Look-ups in named tables: a row name and a column name give one cell, copied from the table.

dib =
	depi	sugelez	gubikof	nuv	nolid	ruv	tukupa	nuse
pasozad	1086	2717	2009	2060	-1318	309	252	1506
nas	821	1353	2156	1431	18	329	1273	1734
tozas	1039	1806	-460	2594	755	1622	-409	2213
bag	860	-1276	-2096	1494	3166	2502	-788	1452
fekor	921	-1482	-1352	175	3602	1979	221	206
tanena	734	6808	3893	4512	-4696	-30	1302	4746
naz	884	965	909	594	974	861	983	647
nal	780	927	831	1261	1303	702	880	1624
mebav	1051	4709	3536	2258	-2802	-331	1368	1925
mus	659	1045	110	2542	298	1643	-138	2830
bido	1391	-5850	-2284	-3975	7986	1910	1100	-4467

What is the tukupa of bag in dib?
-788
What is the nolid of tanena in dib?
-4696
What is the nuv of mebav in dib?
2258
What is the nuse of nas in dib?
1734
What is the nuv of mus in dib?
2542
What is the gubikof of nas in dib?
2156
What is the tukupa of mebav in dib?
1368
What is the nuv of bag in dib?
1494
What is the depi of bido in dib?
1391
What is the depi of bag in dib?
860
What is the nuv of nal in dib?
1261
What is the nuse of tozas in dib?
2213
What is the nolid of mus in dib?
298
What is the ruv of bag in dib?
2502
What is the gubikof of nal in dib?
831
What is the sugelez of nas in dib?
1353
What is the ruv of pasozad in dib?
309
What is the tukupa of mus in dib?
-138

lal =
,bef,gogi,bos,tiz,kobemim,peg
bevapab,124,134,139,46,121,141
pufeten,132,156,111,205,122,179
fegup,130,88,131,118,130,96

What is the bos of bevapab in lal?
139
What is the kobemim of bevapab in lal?
121
What is the peg of bevapab in lal?
141
What is the peg of pufeten in lal?
179
What is the gogi of pufeten in lal?
156
What is the tiz of pufeten in lal?
205
What is the gogi of fegup in lal?
88
What is the tiz of fegup in lal?
118
What is the tiz of bevapab in lal?
46
What is the kobemim of fegup in lal?
130
What is the bef of bevapab in lal?
124
What is the bef of pufeten in lal?
132
What is the bos of fegup in lal?
131
What is the gogi of bevapab in lal?
134

luz
|  | vabev | zed | dudo | toz | temodu |
|---|---|---|---|---|---|
| mido | 0.239 | 0.419 | 0.645 | 0.406 | 0.032 |
| koge | 0.016 | 0.416 | 0.343 | 0.642 | 0.211 |
| fup | 0.048 | 0.391 | 0.521 | 0.466 | 0.168 |
| rinagag | 0.847 | 0.301 | 0.681 | 0.624 | 0.496 |
| fop | 0.638 | 0.742 | 0.321 | 0.581 | 0.801 |
| gav | 0.409 | 0.974 | 0.441 | 0.527 | 0.385 |
| sedono | 0.852 | 0.350 | 0.196 | 0.474 | 0.634 |

koge, dudo -> 0.343
sedono, zed -> 0.350
rinagag, zed -> 0.301
mido, temodu -> 0.032
fup, vabev -> 0.048
fop, vabev -> 0.638
gav, temodu -> 0.385
Row with the largest dudo: rinagag

Table bom
	feg	zetom	sar	mepug	zepuge	redodum	molelo	teno
difufum	61.8	90.9	36.3	63.4	57.9	45.7	62.7	80.5
kob	44.3	33.2	52.2	75.8	56.0	46.6	70.8	42.5
zalid	56.5	88.2	39.3	18.8	52.7	58.6	42.9	55.7
lik	66.7	97.4	40.7	41.1	64.5	78.3	46.3	82.7
kolo	34.7	50.4	64.9	30.4	89.0	61.4	68.7	42.4

What is the mepug of kob in bom? 75.8
What is the teno of kolo in bom? 42.4
What is the molelo of kob in bom? 70.8
What is the sar of kolo in bom? 64.9
What is the sar of lik in bom? 40.7
What is the feg of difufum in bom? 61.8
What is the teno of kob in bom? 42.5
What is the zepuge of kob in bom? 56.0
What is the zetom of difufum in bom? 90.9
What is the feg of lik in bom? 66.7
What is the zepuge of zalid in bom? 52.7
What is the molelo of zalid in bom? 42.9
What is the zetom of kolo in bom? 50.4

lig
|  | sen | desobem | rel | roze | zonidu | kugosa |
|---|---|---|---|---|---|---|
| funutef | 50.02 | 55.19 | 36.52 | 18.09 | 66.34 | 20.36 |
| tob | 47.71 | 33.79 | 49.26 | 23.45 | 78.46 | 22.95 |
| misa | 45.41 | 25.37 | 28.38 | 37.56 | 26.43 | 19.58 |
| dop | 28.25 | 36.71 | 64.12 | 44.23 | 50.50 | 49.55 |
| robi | 21.71 | 29.00 | 41.51 | 56.05 | 0.35 | 46.47 |
| gusap | 27.35 | 40.61 | 47.34 | 31.96 | 53.12 | 61.50 |
| mebuti | 42.31 | 32.00 | 60.31 | 43.12 | 50.15 | 17.02 |
| tize | 37.03 | 27.47 | 32.27 | 35.63 | 31.09 | 24.01 |
| levemis | 43.37 | 47.67 | 41.44 | 35.47 | 36.25 | 18.07 |
| buselu | 40.51 | 53.90 | 21.70 | 15.18 | 52.10 | 42.18 |
| lolalil | 48.06 | 35.81 | 29.65 | 25.40 | 47.26 | 14.60 |
| fakapu | 32.04 | 45.40 | 20.12 | 28.67 | 25.21 | 51.42 |
| mamelom | 48.44 | 55.76 | 38.07 | 29.57 | 45.93 | 25.48 |
| zud | 49.51 | 33.73 | 24.68 | 28.53 | 37.27 | 18.55 |

What is the kugosa of funutef in lig? 20.36
What is the sen of mamelom in lig? 48.44
What is the desobem of fakapu in lig? 45.40
What is the desobem of dop in lig? 36.71
What is the desobem of lolalil in lig? 35.81
What is the rel of zud in lig? 24.68
What is the desobem of levemis in lig? 47.67

